Below are the code and all the weights of a small trained network. Each question names an input and a class and asks about switching units off, where a switched-off unit gives its printed mean instead of its output.

import numpy as np


def w(rows, s, z=0):
    codes = np.array(rows[::2]) - 128.0
    scale = np.full(codes.shape[1], s)
    scale[-1] = z or s
    return codes * scale


def f(y):
    return y / 2 * (1 + np.tanh(0.7978845608 * (y + 0.044715 * y**3)))


def log_softmax(a):
    a = a - a.max(-1, keepdims=True)
    return a - np.log(np.exp(a).sum(-1, keepdims=True))


def net(x, mask):
    res = np.array(x, float).reshape(1, 4) / 4 @ E
    y = f(res @ A[0][:, :-1].T + A[0][:, -1])
    res = res + np.where(mask, y, B[0][:, -1]) @ B[0][:, :-1]
    return log_softmax(res[-1] @ U[:, :-1].T + U[:, -1])


A, B = {}, {}
E = w([
[253,170,144,142,145,103,154],'x0',
[121,140,181,103,213,72,114],'x1',
[141,137,82,74,100,156,181],'x2',
[147,116,178,179,111,91,80],'x3',
],0.0069)
A[0] = w([
[149,134,156,122,145,107,131,190],'neuron 1',
[129,132,137,84,163,118,149,185],'neuron 2',
[214,121,222,152,153,61,99,175],'neuron 3',
[120,124,162,161,102,110,89,158],'neuron 4',
[123,127,125,131,130,122,123,89],'neuron 5',
[151,126,96,133,110,137,144,183],'neuron 6',
[20,119,181,174,135,116,59,145],'neuron 7',
[168,129,189,153,138,87,106,173],'neuron 8',
[6,118,161,149,181,126,94,147],'neuron 9',
[152,135,105,142,115,142,147,156],'neuron 10',
[172,136,193,163,153,85,112,159],'neuron 11',
[130,132,127,112,142,123,137,126],'neuron 12',
[255,128,60,173,120,175,163,148],'neuron 13',
[171,120,63,133,46,169,144,217],'neuron 14',
[158,135,104,46,185,125,183,172],'neuron 15',
[184,140,101,140,121,140,148,175],'neuron 16',
[132,146,116,61,192,120,175,151],'neuron 17',
[163,121,130,146,63,117,108,168],'neuron 18',
[27,127,32,103,19,181,140,162],'neuron 19',
[118,134,218,168,170,80,93,228],'neuron 20',
[125,134,131,129,129,126,129,120],'neuron 21',
[54,119,48,108,88,174,153,151],'neuron 22',
[178,133,209,157,136,78,100,174],'neuron 23',
[132,131,111,116,138,132,141,193],'neuron 24',
[73,127,94,106,174,156,151,253],'neuron 25',
],0.0099,0.0032)
B[0] = w([
[175,73,124,143,166,142,82,155],'neuron 1',
[160,78,96,144,150,103,111,153],'neuron 2',
[206,114,172,66,198,158,105,228],'neuron 3',
[130,91,188,160,129,102,146,160],'neuron 4',
[114,152,131,116,127,115,153,121],'neuron 5',
[152,113,114,153,109,166,93,153],'neuron 6',
[20,115,192,209,124,84,148,213],'neuron 7',
[160,119,168,106,180,138,135,184],'neuron 8',
[6,179,98,170,176,119,106,209],'neuron 9',
[139,146,117,141,112,148,118,144],'neuron 10',
[149,146,156,73,182,135,148,190],'neuron 11',
[131,136,120,121,126,107,147,129],'neuron 12',
[149,253,90,186,131,158,90,203],'neuron 13',
[174,139,108,170,70,228,120,205],'neuron 14',
[180,88,81,149,79,41,145,180],'neuron 15',
[166,121,113,174,129,156,63,161],'neuron 16',
[161,119,98,116,99,36,185,166],'neuron 17',
[185,103,171,175,101,141,141,156],'neuron 18',
[103,56,139,44,50,227,157,254],'neuron 19',
[111,115,190,131,237,121,100,221],'neuron 20',
[125,136,128,122,129,122,135,126],'neuron 21',
[93,130,101,28,109,172,150,212],'neuron 22',
[167,123,180,94,190,141,145,202],'neuron 23',
[147,90,101,141,125,141,83,148],'neuron 24',
[117,32,44,126,162,150,38,195],'neuron 25',
],0.026,0.0072)
U = w([
[160,231,95,232,88,165,90,152],'0',
[105,80,98,12,70,189,153,150],'1',
[159,92,53,131,100,24,139,137],'2',
[179,128,192,58,192,125,125,146],'3',
[36,149,136,203,166,74,95,132],'4',
[108,109,189,173,85,128,203,72],'5',
[106,255,134,114,102,90,201,5],'6',
],0.0055,0.0021)

Each question gives the input, the list of numbers given to net, and the class t.
The units are the neurons (one row each of A and B). Each row of codes is followed by its name. A weight is (code - 128) times the scale printed after its matrix; where a second scale follows, it is the last column's (A, B and U).
mask holds one flag per neuron, in row order. A switched-off neuron (its flag False) gives its mean, the last column of its row in B, instead of its output. The means were averaged over made-up inputs and are rounded, as every weight is.
A unit's drop is (log p(t) with every unit on - log p(t) with that unit switched off) / (log p(t) with every unit on - log p(t) with every unit switched off).
The circuit of an input: a set's keep is (log p(t) with only the set's units on - log p(t) with every unit switched off) / (log p(t) with every unit on - log p(t) with every unit switched off). Starting from the 12 units with the biggest drops (on a tie, the unit counted first), units are removed one at a time, each time the one whose removal leaves the highest keep (on an exact tie, the one counted first), for as long as the keep stays at least 0.8.
units of the circuit, in order: the units of the circuit, biggest drop first
k most important neurons: the k neurons with the biggest drops, biggest first
drop when u is switched off: that unit's drop, to one decimal
input [2,8,7,1], class 2: units of the circuit, in order -> [neuron 15; neuron 17]
input [-1,-3,-4,2], class 4: units of the circuit, in order -> [neuron 19; neuron 3]
input [2,-6,0,-1], class 0: units of the circuit, in order -> [neuron 13]
input [-5,7,2,-8], class 2: 2 most important neurons -> [neuron 15; neuron 17]
input [-4,5,2,-2], class 4: units of the circuit, in order -> [neuron 9; neuron 3]
input [3,1,5,-4], class 2: units of the circuit, in order -> [neuron 15; neuron 17]
input [0,-1,-4,-3], class 4: 4 most important neurons -> [neuron 19; neuron 3; neuron 22; neuron 14]
input [-1,0,5,6], class 5: units of the circuit, in order -> [neuron 3; neuron 25]
input [-7,-4,-4,4], class 4: 2 most important neurons -> [neuron 7; neuron 9]
input [-3,5,4,-1], class 2: drop when neuron 19 is switched off -> 0.1
input [8,6,1,-7], class 2: drop when neuron 15 is switched off -> 0.5
input [8,8,6,-3], class 2: drop when neuron 17 is switched off -> 0.4
